Here is a tiny trained network, its code and every weight. The questions are about switching its units off for an input and a target symbol, where a switched-off unit gives its printed mean instead of its output.

import numpy as np


def w(rows, s, z=0):
    codes = np.array(rows[::2]) - 128.0
    scale = np.full(codes.shape[1], s)
    scale[-1] = z or s
    return codes * scale


def f(y):
    return np.maximum(y, 0)


def softmax(a):
    e = np.exp(a - a.max(-1, keepdims=True))
    return e / e.sum(-1, keepdims=True)


def log_softmax(a):
    a = a - a.max(-1, keepdims=True)
    return a - np.log(np.exp(a).sum(-1, keepdims=True))


def net(x, mask):
    ids = ['ΓΞβδζθμτφψ'.index(c) for c in x.split()]
    T = len(ids)
    res = E[ids] + P[:T]
    u = 0
    for l in range(2):
        r = res
        for j in range(2):
            rows = slice(3 * j, 3 * j + 3)
            q, k, v = (r @ M[l][rows].T for M in (Q, K, V))
            z = softmax(np.where(np.tri(T) > 0, q @ k.T / 3**0.5, -1e9)) @ v
            o = O[l][rows]
            res = res + np.where(mask[u + j], z, o[:, -1]) @ o[:, :-1]
        u += 2
        y = f(res @ A[l][:, :-1].T + A[l][:, -1])
        res = res + np.where(mask[u : u + 12], y, B[l][:, -1]) @ B[l][:, :-1]
        u += 12
    return log_softmax(res[-1] @ U[:, :-1].T + U[:, -1])


Q, K, V, O, A, B = {}, {}, {}, {}, {}, {}
E = w([
[35,145,120,154,155,58,207,89],'Γ',
[157,196,78,5,177,116,138,123],'Ξ',
[193,139,176,222,194,78,189,121],'β',
[167,146,120,114,162,185,132,249],'δ',
[137,185,113,72,139,109,216,97],'ζ',
[148,222,83,35,117,154,173,106],'θ',
[177,132,152,109,201,79,201,129],'μ',
[161,144,130,69,214,61,105,155],'τ',
[118,219,124,83,99,50,86,173],'φ',
[156,227,136,195,92,123,171,119],'ψ',
],0.011)
P = w([
[141,68,171,91,137,90,70,105],'0',
[176,69,5,121,109,15,139,85],'1',
[119,104,179,91,156,112,93,119],'2',
[176,100,16,143,92,41,185,126],'3',
[103,135,178,101,170,136,96,128],'4',
[185,119,22,166,86,65,202,161],'5',
[85,158,183,108,175,155,99,140],'6',
[178,115,36,172,71,74,220,191],'7',
[71,181,185,112,181,171,106,147],'8',
[175,119,24,184,80,80,236,203],'9',
[51,195,185,115,187,188,112,156],'10',
[165,122,19,191,73,83,238,227],'11',
[32,200,186,117,203,195,130,162],'12',
[154,109,11,180,75,90,254,236],'13',
],0.009)
Q[0] = w([
[99,242,151,127,177,101,169,164],'0.h0',
[71,77,249,127,121,209,17,53],'0.h0',
[140,74,71,156,71,133,97,120],'0.h0',
[125,92,98,126,78,158,115,115],'0.h1',
[165,54,102,171,88,112,96,135],'0.h1',
[79,192,146,117,168,152,92,157],'0.h1',
],0.014)
K[0] = w([
[69,203,195,117,232,150,168,160],'0.h0',
[255,172,187,62,104,71,73,20],'0.h0',
[156,10,56,137,95,105,140,126],'0.h0',
[164,118,26,101,117,88,106,97],'0.h1',
[142,49,43,105,46,120,126,126],'0.h1',
[80,209,178,106,178,189,143,102],'0.h1',
],0.0096)
V[0] = w([
[195,213,100,175,174,203,161,238],'0.h0',
[114,180,116,44,156,166,100,255],'0.h0',
[115,173,159,76,60,125,189,115],'0.h0',
[126,144,41,223,159,149,52,63],'0.h1',
[184,125,72,73,89,70,134,118],'0.h1',
[88,214,125,146,153,112,153,136],'0.h1',
],0.006)
O[0] = w([
[107,120,32,155,185,87,47,51,252],'0.h0',
[89,87,98,212,177,179,63,58,254],'0.h0',
[171,95,224,115,133,102,64,108,130],'0.h0',
[101,160,72,126,146,84,220,253,68],'0.h1',
[87,48,94,179,93,165,99,120,166],'0.h1',
[187,124,108,112,193,144,136,106,179],'0.h1',
],0.0057,0.005)
A[0] = w([
[189,138,88,122,99,80,146,80,17],'0.n0',
[153,112,105,183,133,147,161,120,3],'0.n1',
[124,144,155,74,153,84,22,195,141],'0.n2',
[165,98,68,85,148,157,100,148,160],'0.n3',
[138,98,243,184,146,149,117,65,129],'0.n4',
[95,129,180,143,175,112,111,131,142],'0.n5',
[140,117,78,177,37,137,134,174,139],'0.n6',
[184,165,100,139,138,64,123,125,208],'0.n7',
[121,104,104,113,5,102,138,121,55],'0.n8',
[67,156,137,120,99,101,84,132,78],'0.n9',
[148,141,168,56,173,202,102,161,193],'0.n10',
[90,109,119,165,123,122,151,114,65],'0.n11',
],0.011,0.006)
B[0] = w([
[112,50,91,69,68,90,152,110,160],'0.n0',
[122,118,150,2,106,103,76,136,149],'0.n1',
[170,110,167,99,135,124,201,60,190],'0.n2',
[183,93,187,150,93,119,129,68,223],'0.n3',
[91,120,162,137,189,118,6,185,172],'0.n4',
[166,142,152,96,225,162,77,122,186],'0.n5',
[133,37,157,119,195,133,179,89,192],'0.n6',
[99,66,147,131,139,177,213,95,255],'0.n7',
[77,102,207,53,81,158,150,93,143],'0.n8',
[71,132,116,50,202,89,140,124,134],'0.n9',
[170,161,169,205,127,100,205,97,214],'0.n10',
[141,192,162,130,109,106,125,117,144],'0.n11',
],0.0086,0.0083)
Q[1] = w([
[117,91,111,103,11,38,76,180],'1.h0',
[114,48,101,116,200,120,254,158],'1.h0',
[87,131,51,164,146,139,97,57],'1.h0',
[136,55,134,133,121,126,87,158],'1.h1',
[67,189,126,199,242,153,145,60],'1.h1',
[67,25,84,150,130,84,193,89],'1.h1',
],0.008)
K[1] = w([
[120,2,173,129,41,108,113,145],'1.h0',
[11,154,68,182,160,27,161,116],'1.h0',
[181,73,61,158,187,174,131,65],'1.h0',
[177,70,94,123,70,138,91,103],'1.h1',
[141,244,149,167,174,171,127,101],'1.h1',
[189,86,125,171,99,207,127,175],'1.h1',
],0.0076)
V[1] = w([
[51,133,140,154,120,93,102,126],'1.h0',
[149,86,154,89,107,197,132,169],'1.h0',
[158,200,102,97,60,106,75,62],'1.h0',
[125,134,102,15,121,18,174,16],'1.h1',
[254,58,170,134,164,156,116,124],'1.h1',
[105,108,131,64,207,48,107,148],'1.h1',
],0.0074)
O[1] = w([
[148,227,220,156,149,102,254,110,115],'1.h0',
[93,115,109,168,176,189,113,76,109],'1.h0',
[147,100,189,152,172,138,115,204,76],'1.h0',
[46,215,103,203,183,81,61,163,166],'1.h1',
[153,200,93,65,106,171,102,166,255],'1.h1',
[232,210,95,182,10,125,137,48,146],'1.h1',
],0.0074,0.017)
A[1] = w([
[123,100,69,129,119,133,74,158,52],'1.n0',
[128,134,176,155,174,119,55,179,91],'1.n1',
[130,171,99,145,125,145,77,173,47],'1.n2',
[137,128,223,167,189,106,86,109,136],'1.n3',
[106,170,125,115,117,167,38,136,93],'1.n4',
[149,176,91,189,92,137,74,151,69],'1.n5',
[125,147,86,69,145,144,62,171,110],'1.n6',
[170,160,141,127,85,112,175,154,69],'1.n7',
[141,125,197,143,132,97,109,118,253],'1.n8',
[130,66,90,143,128,108,108,102,50],'1.n9',
[115,116,91,170,126,98,174,167,92],'1.n10',
[159,144,120,252,111,103,85,120,147],'1.n11',
],0.015,0.0056)
B[1] = w([
[217,119,197,34,148,86,122,147,158],'1.n0',
[89,73,217,83,176,75,74,28,163],'1.n1',
[137,128,21,197,230,92,199,121,143],'1.n2',
[108,57,121,141,92,137,117,185,245],'1.n3',
[175,200,127,97,106,198,58,193,189],'1.n4',
[227,172,15,213,154,7,171,114,147],'1.n5',
[53,170,89,221,167,162,182,95,179],'1.n6',
[48,172,146,177,92,160,100,57,157],'1.n7',
[97,114,100,123,109,111,194,149,203],'1.n8',
[122,105,119,181,90,178,115,167,187],'1.n9',
[149,171,196,103,92,128,101,135,155],'1.n10',
[175,118,181,167,44,61,51,87,159],'1.n11',
],0.013,0.011)
U = w([
[170,185,201,33,198,79,179,18,234],'Γ',
[137,184,70,170,163,99,192,158,69],'Ξ',
[190,207,119,59,20,143,128,226,33],'β',
[127,45,58,109,171,86,222,185,254],'δ',
[78,81,166,80,155,102,71,69,132],'ζ',
[57,180,112,105,139,191,96,188,105],'θ',
[164,122,181,19,78,103,77,156,127],'μ',
[174,112,147,101,130,57,107,60,96],'τ',
[51,94,99,187,211,97,120,26,79],'φ',
[63,106,129,254,72,151,166,143,35],'ψ',
],0.0089,0.0088)

Each question gives the input, a string of symbols that net reads in full, and the target symbol t.
The units are the heads (3 rows each of Q, K, V and O) and the neurons (one row each of A and B). Each row of codes is followed by its name. A weight is (code - 128) times the scale printed after its matrix; where a second scale follows, it is the last column's (O, A, B and U).
mask holds one flag per unit, layer by layer, with each layer's heads first. A switched-off unit (its flag False) gives its mean, the last column of its rows in O or B, instead of its output. The means were averaged over made-up inputs and are rounded, as every weight is.
A unit's drop is (log p(t) with every unit on - log p(t) with that unit switched off) / (log p(t) with every unit on - log p(t) with every unit switched off).
The circuit of an input: a set's keep is (log p(t) with only the set's units on - log p(t) with every unit switched off) / (log p(t) with every unit on - log p(t) with every unit switched off). Starting from the 12 units with the biggest drops (on a tie, the unit counted first), units are removed one at a time, each time the one whose removal leaves the highest keep (on an exact tie, the one counted first), for as long as the keep stays at least 0.8.
units of the circuit, in order: the units of the circuit, biggest drop first
unit that matters most: the unit with the biggest drop
k most important neurons: the k neurons with the biggest drops, biggest first
top k neurons in layer l: the k neurons of layer l with the biggest drops, biggest first
which heads matter: for each layer, one digit per head in row order, 1 if its drop is at least 0.15 and else 0, layers parted by /
input Ξ δ Ξ δ Ξ φ δ, target φ: unit that matters most => 1.n1
input φ δ μ δ Γ, target β: top 3 neurons in layer 0 => [0.n10; 0.n7; 0.n4]
input Γ Ξ Γ ζ β, target ψ: top 2 neurons in layer 1 => [1.n7; 1.n3]
input μ τ ζ, target β: which heads matter => 01 / 01
input ψ Γ Γ Γ ζ δ Ξ Γ μ δ τ φ, target δ: which heads matter => 10 / 01
input τ θ δ θ, target δ: which heads matter => 10 / 01
input ψ μ Γ δ Ξ Ξ Γ δ β Γ δ δ β ψ, target δ: units of the circuit, in order => [1.h1; 0.n6]
input δ τ δ θ δ δ φ ψ Γ τ, target Γ: which heads matter => 00 / 10
input τ δ δ φ ψ Ξ Γ δ μ φ δ, target β: 2 most important neurons => [0.n7; 0.n5]
input δ δ ζ Ξ Γ φ μ ζ δ Ξ μ δ φ, target β: 3 most important neurons => [0.n5; 1.n4; 1.n3]
input φ τ δ θ μ, target θ: top 3 neurons in layer 1 => [1.n4; 1.n6; 1.n3]
input φ ψ δ θ μ δ φ δ β, target τ: top 2 neurons in layer 1 => [1.n11; 1.n1]
input τ ζ Ξ, target Ξ: which heads matter => 00 / 11
input Γ μ τ θ δ, target Ξ: unit that matters most => 0.h0
input θ φ Γ Γ ψ δ Γ, target δ: which heads matter => 01 / 01
input μ Ξ ψ, target β: which heads matter => 01 / 01
input τ δ Ξ Ξ μ θ φ Γ δ τ δ δ ψ, target θ: 3 most important neurons => [0.n10; 1.n4; 0.n2]
input φ δ φ Γ δ δ δ Γ μ δ δ, target β: 3 most important neurons => [0.n7; 0.n4; 0.n3]
input τ φ δ θ τ μ Γ δ Γ τ Γ, target ψ: which heads matter => 11 / 11
input δ Γ μ δ Γ Γ ζ, target ψ: top 3 neurons in layer 0 => [0.n10; 0.n7; 0.n6]
input φ μ τ, target τ: units of the circuit, in order => [1.h1; 1.n11]
input β φ δ Γ τ Γ δ Γ φ ψ δ, target τ: top neuron in layer 0 => [0.n7]
input φ ψ τ δ δ ζ Γ φ, target Γ: 2 most important neurons => [1.n3; 0.n6]
input θ δ Ξ ψ ψ Γ δ, target δ: top 3 neurons in layer 0 => [0.n3; 0.n2; 0.n10]
input Γ Ξ Γ θ θ δ β ζ Γ Ξ Γ, target ψ: 4 most important neurons => [0.n7; 1.n3; 0.n6; 1.n7]
input μ ζ φ ζ τ μ μ Γ δ δ ψ, target θ: 4 most important neurons => [0.n10; 0.n2; 1.n4; 0.n5]
input ψ δ φ τ Γ δ Ξ Ξ τ, target φ: which heads matter => 10 / 11
input Γ Ξ β μ φ β δ τ δ ζ τ φ μ, target Ξ: 3 most important neurons => [0.n5; 0.n2; 1.n5]
